Below is a small trained network, with its code and all its weights. Each question gives an input and a target symbol and asks what happens when units are switched off, that is, made to give their printed mean instead of their output.

import numpy as np


def w(rows, s, z=0):
    codes = np.array(rows[::2]) - 128.0
    scale = np.full(codes.shape[1], s)
    scale[-1] = z or s
    return codes * scale


def f(y):
    return y / 2 * (1 + np.tanh(0.7978845608 * (y + 0.044715 * y**3)))


def softmax(a):
    e = np.exp(a - a.max(-1, keepdims=True))
    return e / e.sum(-1, keepdims=True)


def log_softmax(a):
    a = a - a.max(-1, keepdims=True)
    return a - np.log(np.exp(a).sum(-1, keepdims=True))


def net(x, mask):
    ids = ['αδεηλπ'.index(c) for c in x.split()]
    T = len(ids)
    res = E[ids] + P[:T]
    r = res
    for j in range(3):
        rows = slice(2 * j, 2 * j + 2)
        q, k, v = (r @ M[0][rows].T for M in (Q, K, V))
        z = softmax(np.where(np.tri(T) > 0, q @ k.T / 2**0.5, -1e9)) @ v
        o = O[0][rows]
        res = res + np.where(mask[j], z, o[:, -1]) @ o[:, :-1]
    y = f(res @ A[0][:, :-1].T + A[0][:, -1])
    res = res + np.where(mask[3:7], y, B[0][:, -1]) @ B[0][:, :-1]
    return log_softmax(res[-1] @ U[:, :-1].T + U[:, -1])


Q, K, V, O, A, B = {}, {}, {}, {}, {}, {}
E = w([
[120,205,167,149,85,133,145],'α',
[145,147,106,136,220,193,82],'δ',
[39,136,201,209,189,114,144],'ε',
[98,255,95,166,122,144,146],'η',
[223,224,225,90,229,175,110],'λ',
[122,112,153,109,78,165,50],'π',
],0.0095)
P = w([
[124,101,99,88,119,106,146],'0',
[151,100,128,194,119,165,89],'1',
[204,107,89,169,130,95,74],'2',
[130,75,89,152,86,254,204],'3',
[41,162,123,59,127,81,119],'4',
[173,51,50,14,116,85,237],'5',
[92,182,149,204,128,131,23],'6',
[176,130,100,97,146,32,74],'7',
[89,151,122,90,121,231,164],'8',
[99,194,133,132,110,91,30],'9',
],0.0084)
Q[0] = w([
[1,166,163,71,109,210,114],'h1',
[165,210,192,152,178,110,13],'h1',
[119,105,106,41,134,82,197],'h2',
[95,125,136,121,73,21,80],'h2',
[36,190,165,73,144,194,75],'h3',
[163,161,116,171,185,104,21],'h3',
],0.029)
K[0] = w([
[149,170,142,213,138,90,19],'h1',
[120,129,106,33,144,4,126],'h1',
[154,101,122,185,117,176,193],'h2',
[168,96,83,120,134,43,165],'h2',
[140,164,131,160,130,63,29],'h3',
[107,97,98,31,150,48,168],'h3',
],0.032)
V[0] = w([
[145,205,71,194,6,116,170],'h1',
[108,105,239,197,176,76,206],'h1',
[169,159,238,142,101,176,159],'h2',
[109,150,106,115,238,130,158],'h2',
[122,70,174,93,19,95,114],'h3',
[100,62,46,140,187,203,72],'h3',
],0.019)
O[0] = w([
[106,108,161,201,54,120,116,243],'h1',
[86,102,44,98,127,40,49,110],'h1',
[98,162,195,91,157,61,135,152],'h2',
[210,128,73,127,103,142,98,176],'h2',
[2,150,179,138,149,148,137,3],'h3',
[167,124,73,135,137,199,48,101],'h3',
],0.011,0.0071)
A[0] = w([
[124,131,109,21,254,108,121,97],'n1',
[72,123,119,163,29,118,123,88],'n2',
[161,174,180,101,211,211,101,87],'n3',
[20,117,118,146,64,93,132,3],'n4',
],0.009,0.0043)
B[0] = w([
[122,143,191,183,95,137,119,255],'n1',
[161,88,103,126,138,115,200,235],'n2',
[68,93,94,100,134,113,149,208],'n3',
[122,114,109,59,155,82,249,154],'n4',
],0.012,0.0098)
U = w([
[189,149,92,101,119,100,145,5],'α',
[223,147,80,90,154,159,122,126],'δ',
[148,148,63,122,84,93,79,181],'ε',
[209,137,105,174,66,164,133,90],'η',
[253,207,170,81,167,145,109,173],'λ',
[146,178,128,111,102,191,118,212],'π',
],0.0051,0.003)

Each question gives the input, a string of symbols that net reads in full, and the target symbol t.
The units are the heads (2 rows each of Q, K, V and O) and the neurons (one row each of A and B). Each row of codes is followed by its name. A weight is (code - 128) times the scale printed after its matrix; where a second scale follows, it is the last column's (O, A, B and U).
mask holds one flag per unit, heads first, then neurons. A switched-off unit (its flag False) gives its mean, the last column of its rows in O or B, instead of its output. The means were averaged over made-up inputs and are rounded, as every weight is.
A unit's drop is (log p(t) with every unit on - log p(t) with that unit switched off) / (log p(t) with every unit on - log p(t) with every unit switched off).
The circuit of an input: a set's keep is (log p(t) with only the set's units on - log p(t) with every unit switched off) / (log p(t) with every unit on - log p(t) with every unit switched off). Starting from all 7 units, units are removed one at a time, each time the one whose removal leaves the highest keep (on an exact tie, the one counted first), for as long as the keep stays at least 0.8.
units of the circuit, in order: the units of the circuit, biggest drop first
k most important neurons: the k neurons with the biggest drops, biggest first
heads that matter: for each layer, one digit per head in row order, 1 if its drop is at least 0.15 and else 0, layers parted by /
drop of u: that unit's drop, to one decimal
input η η α α η δ, target α: 2 most important neurons -> n4; n1
input λ η η α λ λ λ ε π, target λ: heads that matter -> 111
input ε η η ε π, target η: heads that matter -> 100
input η π α α, target π: units of the circuit, in order -> h3; h2
input η η π η ε η η π λ, target π: most important neuron -> n3
input η ε α δ ε, target α: units of the circuit, in order -> n4; h3; h1; n2
input π π π η π η δ ε ε, target δ: units of the circuit, in order -> h3; h1
input δ η α, target δ: units of the circuit, in order -> h1; h3; n3
input η α ε ε, target α: heads that matter -> 111
input ε η ε ε η η ε π, target η: units of the circuit, in order -> h1; h2
input α λ π ε λ, target π: units of the circuit, in order -> h3; n1; n3; h1
input η λ π λ ε η, target λ: units of the circuit, in order -> h2; h1; n1
input π η η η ε π η η, target π: heads that matter -> 101
input η δ η ε ε δ, target ε: heads that matter -> 100
input δ η λ λ, target λ: units of the circuit, in order -> h2
input η λ ε ε η ε δ π η, target δ: 2 most important neurons -> n3; n1
input δ λ α α η, target α: heads that matter -> 101
input ε α η π, target α: heads that matter -> 111
input ε η η α ε π δ, target π: heads that matter -> 101
input λ η ε π λ η δ, target λ: units of the circuit, in order -> h2; h1
input δ ε π η δ π λ δ, target π: 2 most important neurons -> n3; n2
input ε η ε η η ε η π, target ε: most important neuron -> n2
input π α ε π η η λ η ε, target λ: drop of n2 -> 0.0
input λ ε ε α η π λ η δ, target λ: drop of h1 -> 0.1
input ε ε π ε ε, target π: drop of h1 -> 0.6
